Here is a tiny trained network, its code and every weight. The questions are about switching its units off for an input and a class, where a switched-off unit gives its printed mean instead of its output.

import numpy as np


def w(rows, s, z=0):
    codes = np.array(rows[::2]) - 128.0
    scale = np.full(codes.shape[1], s)
    scale[-1] = z or s
    return codes * scale


def f(y):
    return np.maximum(y, 0)


def log_softmax(a):
    a = a - a.max(-1, keepdims=True)
    return a - np.log(np.exp(a).sum(-1, keepdims=True))


def net(x, mask):
    res = np.array(x, float).reshape(1, 7) / 4 @ E
    y = f(res @ A[0][:, :-1].T + A[0][:, -1])
    res = res + np.where(mask, y, B[0][:, -1]) @ B[0][:, :-1]
    return log_softmax(res[-1] @ U[:, :-1].T + U[:, -1])


A, B = {}, {}
E = w([
[153,71,129,158,117,69,60,153,64],'x0',
[151,137,190,141,51,130,154,88,187],'x1',
[116,148,166,200,143,185,170,171,103],'x2',
[197,173,48,134,95,102,60,72,110],'x3',
[55,142,160,129,2,135,150,112,101],'x4',
[128,142,86,31,81,106,189,215,134],'x5',
[86,123,178,88,119,88,88,52,96],'x6',
],0.0082)
A[0] = w([
[177,146,106,23,52,227,192,126,8,198],'neuron 1',
[183,138,71,188,193,176,84,47,81,185],'neuron 2',
[99,132,60,89,78,159,160,40,96,180],'neuron 3',
[130,142,115,27,137,85,140,75,148,173],'neuron 4',
[148,129,243,184,161,132,67,110,150,248],'neuron 5',
[162,63,139,134,149,200,134,9,172,182],'neuron 6',
[114,104,193,111,120,54,95,65,177,172],'neuron 7',
[68,110,80,68,237,89,171,176,141,45],'neuron 8',
[132,168,81,86,202,254,227,116,115,88],'neuron 9',
[86,190,131,136,37,40,166,185,167,143],'neuron 10',
[69,96,209,141,116,174,141,218,107,154],'neuron 11',
[90,231,55,55,165,109,187,138,189,209],'neuron 12',
[208,138,96,125,25,50,100,99,118,163],'neuron 13',
[143,138,113,92,170,211,147,194,141,117],'neuron 14',
],0.0065,0.0016)
B[0] = w([
[92,65,167,154,157,114,135,107,89,239],'neuron 1',
[159,153,87,70,227,26,113,169,102,248],'neuron 2',
[3,67,107,123,98,145,126,99,140,202],'neuron 3',
[86,102,159,74,159,166,149,184,186,203],'neuron 4',
[120,159,121,108,186,124,192,121,189,226],'neuron 5',
[148,119,106,186,186,165,121,169,171,216],'neuron 6',
[86,151,122,152,150,138,199,109,165,212],'neuron 7',
[113,184,128,137,127,145,67,129,153,217],'neuron 8',
[155,142,119,149,188,240,150,108,94,236],'neuron 9',
[93,53,167,103,169,137,132,42,43,238],'neuron 10',
[52,4,132,143,108,159,168,177,120,236],'neuron 11',
[105,149,189,132,143,162,179,128,178,241],'neuron 12',
[174,76,165,97,211,217,185,140,201,255],'neuron 13',
[176,154,155,215,92,108,194,126,117,211],'neuron 14',
],0.007,0.006)
U = w([
[173,135,84,131,59,93,55,106,127,8],'0',
[72,75,209,79,53,123,202,119,103,159],'1',
[203,179,223,215,132,192,192,52,178,154],'2',
[255,144,60,171,118,72,141,148,87,170],'3',
[41,115,110,103,122,73,81,79,70,198],'4',
],0.0074,0.0018)

Each question gives the input, the list of numbers given to net, and the class t.
The units are the neurons (one row each of A and B). Each row of codes is followed by its name. A weight is (code - 128) times the scale printed after its matrix; where a second scale follows, it is the last column's (A, B and U).
mask holds one flag per neuron, in row order. A switched-off neuron (its flag False) gives its mean, the last column of its row in B, instead of its output. The means were averaged over made-up inputs and are rounded, as every weight is.
A unit's drop is (log p(t) with every unit on - log p(t) with that unit switched off) / (log p(t) with every unit on - log p(t) with every unit switched off).
The circuit of an input: a set's keep is (log p(t) with only the set's units on - log p(t) with every unit switched off) / (log p(t) with every unit on - log p(t) with every unit switched off). Starting from the 12 units with the biggest drops (on a tie, the unit counted first), units are removed one at a time, each time the one whose removal leaves the highest keep (on an exact tie, the one counted first), for as long as the keep stays at least 0.8.
circuit, biggest first: the units of the circuit, biggest drop first
top k neurons: the k neurons with the biggest drops, biggest first
drop when u is switched off: that unit's drop, to one decimal
input [-3,-5,-4,-5,3,3,-8], class 2: circuit, biggest first -> [neuron 9; neuron 14]
input [4,8,5,4,-7,-2,0], class 3: top 2 neurons -> [neuron 2; neuron 12]
input [3,2,7,-2,1,-4,-1], class 1: top 2 neurons -> [neuron 11; neuron 9]
input [4,1,2,-3,-1,0,-7], class 3: top 2 neurons -> [neuron 12; neuron 13]
input [-8,-5,6,8,-7,-4,-2], class 3: top neuron -> [neuron 2]
input [-1,5,1,8,5,4,-5], class 1: top 2 neurons -> [neuron 3; neuron 10]
input [6,-5,7,-4,-1,-2,-8], class 3: drop when neuron 11 is switched off -> -0.1
input [6,2,-4,7,2,5,3], class 1: drop when neuron 4 is switched off -> 0.1
input [8,-3,6,8,0,-6,1], class 3: drop when neuron 2 is switched off -> 0.3
input [8,-4,3,2,-4,-7,6], class 3: drop when neuron 10 is switched off -> 0.1
